Each row has a class, written as a number after it.
[ 27  12 -35  11  49  23   0  40 -24  40  72   5  42  -1  -6  27 -10 -12
  15  -7  -4 -12 -17  54  60  15  -7   4 -29   6 -13  -4 -26 -15   4  12
   6 -11  -9]  2
[-15   5 -28  42   7  38  11  17 -32  30  57  14  46  -4 -19  36   5 -27
   4  33  20  -5  -7  36  40 -20   1  -6 -35  23 -11 -17  -1 -30   7   2
  -7 -11   0]  4
[  5 -14 -28  27  26  54  -2   1  -1  31  65  19  33   5  -6  29  13 -43
   9   0 -14   1 -32  46  43   5  -4  34 -26  28  -2  -1 -22 -33  22  14
   3 -22 -14]  2
[ 19  12 -29   8  45  -8 -43  38  -3  82  35  19  20  29 -13  32   6 -11
  27 -23 -40 -16 -26  13  22 -49 -61  16   8 -11 -30  16  -6  38  10  31
 -20   4  -7]  7
[  0  10 -50  16  24   4 -26  22  13  81  41  -2  12  -1   1  43  22 -16
  18 -15   5 -18 -19  18  -2 -52 -30  26  12  -5 -28  27 -13  24   4  35
 -35  16 -16]  4
[ -9 -24  30  55   3   6 -24   0 -62  15  86   1  35  32  10 -33 -31 -29
 -39 -26 -13 -16 -11  62  63  40 -14   7 -16   3  -9  -3 -22 -17  12 -12
  22 -33 -37]  0
[ 18  11 -45  20  20  -4 -32  21  -9  30  30  23  29  -1 -24  31 -18  14
  12 -37   0  -5 -28  19 -12 -53 -16  32  15  -8   9  17  -2  25  -7  35
 -53  49 -22]  3
[  2  -3 -26  48  11  37  -7  23 -22  38  54  29  37  -6 -15  28   3 -21
   3  11 -13   9  -9  31  36 -23 -14  -7 -30  20 -15  -3   2  -4   9  10
  -6 -18  -7]  6
[ -6  -2 -20  41  24  38  12  35 -24  34  37  11  40 -13 -11  34  10 -28
   3   1   6  -4 -10  55  34 -15 -11  17 -33  11 -16 -14  -7 -19  13   2
   0  -8 -11]  7
[ 37  -1 -47  -8  30   2 -23  47  -2  28  26  13  39  16 -23  38  17   8
  13   1  15 -22 -32  10 -16 -48 -16   7  -2   4  14  32  18  30   4  31
 -31  41   7]  6
[-16  -3 -19  40   0  52  -1  21  -5   7  53  29  42  17 -20  25   3 -25
 -27  32  15 -12 -10  23  18 -15  14  18 -25  18   4 -19 -24 -10  17   5
 -14 -21  20]  5
[-25   4 -40  66  10  41   4  10 -30  21  41  34  42   6 -47  51 -15 -10
  11   4  26  13  -7  21  30 -18   8 -22 -23  19 -36   0  -8 -40  -4   0
 -22   5 -30]  3
[  3   0 -77  -9  34 -38  -3  62  -7  75  11 -12  29  13 -12  44  11 -27
  28 -17 -30 -15 -21  27   4 -45 -47  -3   7 -23  -1  17  -3  16  17   2
 -20  16 -31]  7
[-11  -1  -4  62 -31  28   9 -16 -77  -2  47  28  35 -12  -1   9 -37 -39
  -9  17  20 -26  -6  58  44  24 -14 -49 -43 -21 -60  -7  16  -6  30 -19
  11  15 -22]  4
[ 22  -3 -50 -13   3 -37 -30  25  10  33  18  22   9  18 -11  23  22   3
   9  15  15 -24 -43  27 -24 -26 -22  10  12 -34 -34  17   3  47   9  21
 -49  36 -10]  0
[  9   6 -47   6  17 -14 -23  41   4  48  17   9  28   4 -19  35  15  -4
  31   3 -13 -10 -31  17 -14 -55  -8   9   1  -3  -5  25   8  27   5  41
 -38  34 -18]  6
[ 14 -10 -18  31  36  42   9  24 -11  27  64   9  44   3 -15  18  31 -26
  18   4  -7  -2 -41  38  38 -41 -10  20 -26  37  -3  -8   9 -16  22  24
  -7 -10 -10]  6
[-12  -3   9  54  20  19 -14  50 -17  41  43  13  53  16 -10   9  35 -48
   3  31 -17 -14  10  37  36 -32 -13  51 -27  19 -29 -25  -6  -4   4   7
 -18 -19 -23]  0
[  9  14 -43   8  33 -12 -21  35  12  40  -1   8  29  24 -22  32  11   3
  23  -6  -4 -16 -21   1 -14 -41 -27  20  22   4 -20  19   2  16  11  25
 -22  33  -9]  5
[ -3 -11  -1  38  19  33   1  -1 -24  21  72   5  31  20   1  17  -8 -37
 -10 -32  -8   0 -29  44  69  24 -14  -9 -22   5 -21  -6 -11 -29   7 -14
  31 -29 -26]  2
[ 14  -6 -35  50  13  49  -5  10 -13  25  60  26  35  -4 -18  27   6 -24
  14  11  11   0 -24  37  36 -33  -8   0 -22  29 -14   3   0 -18  22   9
 -10 -11   4]  6
[ 34   4 -64   6  11 -20 -46  55  14  56  49   6  14  17 -10  22 -36   6
   3 -28  18 -30 -13  23 -19 -42  -9  14  17 -49  -6  31 -19  51  37  11
 -55  29 -15]  1
[ 27 -11 -59  -1  38  -4 -15  53 -13  39   3   5  43  25 -37  38  27   5
  17 -19  -7 -15 -23   3  -9 -56 -35  12  -2   8  25  25   5  32   3   5
 -37  42 -13]  3
[-20 -27  -6  13  50 -82 -58  38   5  45  20 -14  33  95 -10  14  19 -21
 -25 -39 -36 -20  -6 -23  33 -52 -87  17  25  16   7   9 -23  23 -15 -11
  11 -26 -42]  2
[ 26  -5 -41  -2  36 -12 -22  45   8  41  -4   8  33  22 -14  38  22  -1
  29 -16  -4 -14 -28  13 -21 -35 -20  26  19   7   1  21   8  10  13  21
 -34  41  -7]  5
[ -6  -5 -22  67  11  45  13   9 -40  30  46   9  27   9 -10  33 -10 -33
  -2   0   9   5  -2  44  48  -3 -18  -2 -27  14 -25   0  -6 -14  13 -20
  12 -11 -21]  4
[ -7  31 -44 -23  20 -27 -12  50  -1  45   0  11  26   9 -29  40   8 -10
  18  28 -34 -28 -15  15 -11 -30 -17  -3  -6 -12 -30  11 -27  51 -11  30
 -22  26  -7]  2
[  7  35 -34 -57  21 -17 -27  56 -12  27  56 -57  36 -16 -20  19  25 -37
  -1 -14 -37   2 -24  26  10 -50 -14  -8 -11  36 -23  43  -6 -14 -54  86
 -31  17   7]  1
[ 13   3 -20  40  30  56  -3  28 -16  29  48  22  43   2  -9  45   9 -38
  15   0  -2  -7 -15  42  39  -4 -12  14 -27  18 -27   3 -11 -17   7   9
   3   7 -14]  2
[ 17   7 -84   5  28 -11 -10  49 -36  62  14  37  49 -10 -28  32 -12  11
  -1  -7 -29   2 -21  12  -5 -39 -38 -24  -8   5  19   5  14  29  29   4
  -1  11  12]  7
[ 34  -5 -47 -14  46  -8  -8  50 -10  53   7  12  34  19 -20  48  33 -13
  39  -2 -22   0 -39  23  -4 -42 -41   9  -6   5  -7  18  19   4   5  26
 -31  31 -14]  7
[ 28 -14 -16  48  36  63 -17  19 -30  24  71  23  39  15 -10  33 -10 -15
  -7  17  -9 -14   2  22  56  -2 -22  17 -34  24   7  -8 -22 -23  20   1
  -1 -15   6]  4
[  6  12 -40  27  45 -33 -11  32  -8  38 -10   1   9 -13  10  63   2 -25
  10 -41   0 -19 -20   9 -21 -34 -17  19  18  14 -31  19   3  19   7  13
  -7  31 -20]  4
[-10  13 -34  50   9  48  -1  12 -13  33  58  34  35 -17 -20  36 -16 -20
  -4   8   7 -14 -21  36  17 -23  21  11 -13  13 -11 -11 -19  -3  25   1
  -9 -21   7]  6
[ 19   9 -44 -11  27 -14 -21  30   9  50   9  23  23  25 -25  29   4 -18
  41 -11 -23 -23 -17   2  -2 -36 -35   9  18  -5 -35  24   5  27  16  16
 -26  28 -10]  2
[ 30   3 -40  10  36 -10 -23  35  -3  51  -6  15  18   9 -19  43   1   7
  26 -22  -4 -18 -10  13 -11   9 -22   5  27  -3 -46  37  10   2   8  -1
  -8  34 -23]  0
[  7  -9 -38  22  17  37  24  21  -6  25  67  17  31  -5  -8  26   8 -27
  -2   3 -10   0 -30  35  19 -17 -23 -12 -15  18 -21  -4   3 -24  25  26
  -9   4 -12]  5
[-20   7 -25  39   5  20  13  13 -42  27  54  22  50 -14 -18  33 -12 -14
 -10  24  24 -15 -16  46  36  -5   9  -4 -34  21   4 -28   3 -19  17  -7
   8 -13   5]  4
[ 24  -5 -56   4  34 -16  -5  25  14  56   9  17  12   0 -13  48  10  12
  40   1   3 -28 -22  10  -9 -42 -40  14  16  -7 -11   4  10  17  35   9
 -30  38 -18]  4
[ 29   0 -66  18  39 -21  -5  34   8  52 -15 -11  13  -4 -15  23  27  -1
  51 -17 -19  -8 -32   6 -14 -59 -15  -5   3  17   2  35 -11  19  29  15
 -17  33 -20]  3
[  5  -1 -25  44  21  48 -17  27 -11  21  67  11  39  -8 -19  33  -2 -13
 -15  -4  34   3 -15  39  21 -27 -10   2 -20  43 -18   4 -15 -31  12  18
 -10  -5  -5]  1
[ -6   6 -80  -2  20 -33 -11  35   7  67  14  -2  24  11  -3  38   2 -36
  31 -10 -17 -17 -16  28   3 -28 -48   9  24  -5   0  20  -5   8  25   4
 -20  10 -21]  5
[  7  -7 -50   2  19 -19   2  33  -9  42  15  12  15  -2 -15  34  16  -8
  27 -10  -4  -8 -29  25 -13 -50 -16  18  -1  -6 -24   9  16  35  15  30
 -51  44 -21]  4
[ 17  -3 -45 -15  28   5  -5  33   8  32  14   0  20  -1 -29  45  22  -7
  30 -17  -8 -14 -25  19  -3 -39 -28   9  14  18 -14  30  12   8  -4  24
 -29  31  -6]  6
[ 14  -8 -26  34  29  66   0  32  -9  28  40  27  40  -8 -18  35  28  21
  -2  -5   9 -11 -23  10  17 -32 -22 -23 -15   7 -26 -16 -25   6  13   2
  -6  25  -7]  2
[-28  29 -15  55  28  36  17  34 -21  43  18   6  30  14 -20  30  -9 -36
  12  -4  -8  10 -17  44  28 -14  19  48 -26 -10 -25  -7  -5  18  11   8
  14 -13 -30]  7
[ 18  -6 -45  19  12  58   5  20 -20   2  50  25  47  -6 -47  39  17 -12
 -14  33 -25  -8 -26  11  18 -32  -5 -25 -45  23  -3   2 -13 -15   7  20
 -18   9  13]  3
[  2   7 -25  74  13  26  -9  23 -14  25  43  37  26  -7  -3  46 -19 -46
   0  -6   4   3  -7  46  19 -11  -9  35   4  24 -24  -8  -2 -18   8  -8
  -8  -1 -15]  0
[  4  27 -35  19  17 -12 -40  23 -10  60  15  21  34  -8  -2  48  12 -30
  21   3 -13 -22 -15   7 -14 -66 -40  29   9  13 -17  12  15  29  -2  40
 -32  32   1]  4
[ 23   3 -15  57  -2  64  13   0 -28  47  37  41  13  -3  -7  33 -19 -38
  34   9  -6  -4 -22  61  31   0 -29 -14 -15  -9 -35  -1  -5  -8  36 -26
  -2  -3  -6]  7
[ 65   6   9 -53  56  -5 -11  18 -26  34 -47   8  34  55 -30  22  47 -15
  69   4 -10 -19 -20  41  -1  30 -23  51   0   3 -52  34  16  12 -22 -16
 -30  22 -11]  2
[-12  -2 -18  48   2  45   8  13   1  35  23  24  26  -3   9  28   5 -35
   6  30  24 -21   8  42  11  10 -23  22 -17  10  -7  -4 -14  -8  34  -9
   6  -7 -12]  5
[-15   3 -20  29  -8  49   3  13 -18  22  56  19  32 -23 -18  36  19 -14
 -10  19  -5  -1 -46  40   8 -25  32 -19 -31  -1 -20 -12 -20  -3   0  22
 -26  -5  -2]  6
[ 34   1 -34   0  33 -32 -18  70  -5  44  -4   8  23  18  -6  23   4  -9
  34  -6 -34 -26 -30  13 -15 -49  -2  15 -10 -35   8  10   6  52  34  25
 -32  42  -9]  7
[  6 -19 -24   1  24  94  19  21 -26  48  32  29  37 -24 -26  23  57 -21
  16  19  -8   3 -12  43  35   8  -4   5 -55  23 -42  -9  -7 -13  21   5
 -17 -29  19]  7
[  -5   13 -114   17    7  -47  -19   61    0   99   42   45   12    0
  -26   26  -52   61  -33  -24   -7   -5  -12  -25  -11  -66  -51  -77
   21  -35   35    1  -14   93   42  -15    7   -8   26]  7
[ 12  16 -60  -8  45 -30 -27  57  -1  74  17 -12  35   9   2  27  31 -14
  32 -20  -9 -28 -23  25  13 -46 -39  12   4 -14 -14  14 -22  44   7  12
 -18  16 -17]  2
[ 11  -2 -19  33  30  47  -4  28  -7  35  63  18  41   8  -9  35  11 -35
  12   3  16 -11  -7  39  51  -1  -9  11 -28  31 -17   1 -16 -28   7   3
   5 -18   3]  2
[  1  10 -33  17  39 -17 -21  33   1  51  10  -4  21   9 -10  41  17 -17
  20 -10   0 -31 -11  15  -3 -52 -27  40  10  13 -27  17  -8  23   7  24
 -25  22 -12]  4
[ 35  10 -69  -6  23 -18 -20  50  -7  22  -5  12  23   6  -9  27   1  -6
  17 -13   7 -19 -12  -3 -33 -59 -25  11  15  -6  11  35  13  60  12  16
 -37  45   7]  6
[ 13  20 -30  25   8 -22 -31  46  -7  49  12  16  22  21 -24  22  16  -9
  32   4  -1 -13 -28  35  -9 -62 -25  23  21 -16 -50  11  -1  47 -10  17
 -54  44 -17]  0
[ 10  -5 -37   4  33 -20 -17  34   7  41  -1   4  23   2 -17  37  35   5
  22  -1  12 -17 -30  17 -20 -48 -21   4   5  32  -8  29   1  17   5  26
 -18  24  -6]  6
[ 17 -14 -83   8  38  26 -14  26  -1  44  18  19  28  -3 -28  49  22 -11
  -2 -19 -17   1 -14  -5   3 -50 -45  25   0  34  -1  25  13  21  23  16
 -16  14  12]  4
[ 21   8 -48 -20  48 -20  -8  41  20  60  -1  -6  15  17  -9  36  23 -27
  59 -11 -19 -35 -22  21  -1 -22 -26  24  13  -1 -30  32 -11  18  23  15
 -16  26 -24]  2
[-17 -11 -19  50   8  26   8  14 -11  39  48   7  42   3 -17  39  18 -42
  13  13  -8   2 -14  33  29 -26 -14  -2 -29  25   3  -2  -6 -46   0   5
 -10  -9 -39]  3
[ 19  -9 -51   2  30  -8 -17  36   4  45  13   4  24  11 -21  38  28  -5
  24 -20  -5  -7 -39  16 -13 -51 -17   6  11  12  -8  32   6  21   7  20
 -31  24 -11]  6
[ -6  -5 -31  42  16  52  11  14 -38   7  50  23  38  -3 -19  23   7 -16
 -29  14  11  -6 -24  24  13 -35   7  14 -28  31   6 -20 -20  10  21   2
 -12  -6  16]  4
[  7 -18  -6  51  14  36  -6  12 -17  34  64  25  35 -18   2  33   2  -6
   1  13   9 -16 -11  44  35 -10  -6  17 -30  10  -3 -26  -6 -28  24   9
 -15   1 -13]  4
[ 13   8 -36  11  38 -12 -28  39  15  52  17   1  26  24 -33  35  35   1
  32   6 -21 -14 -32   5  -4 -83 -45  12  12  21 -26  26  -3  27  -3  43
 -30  26 -15]  6
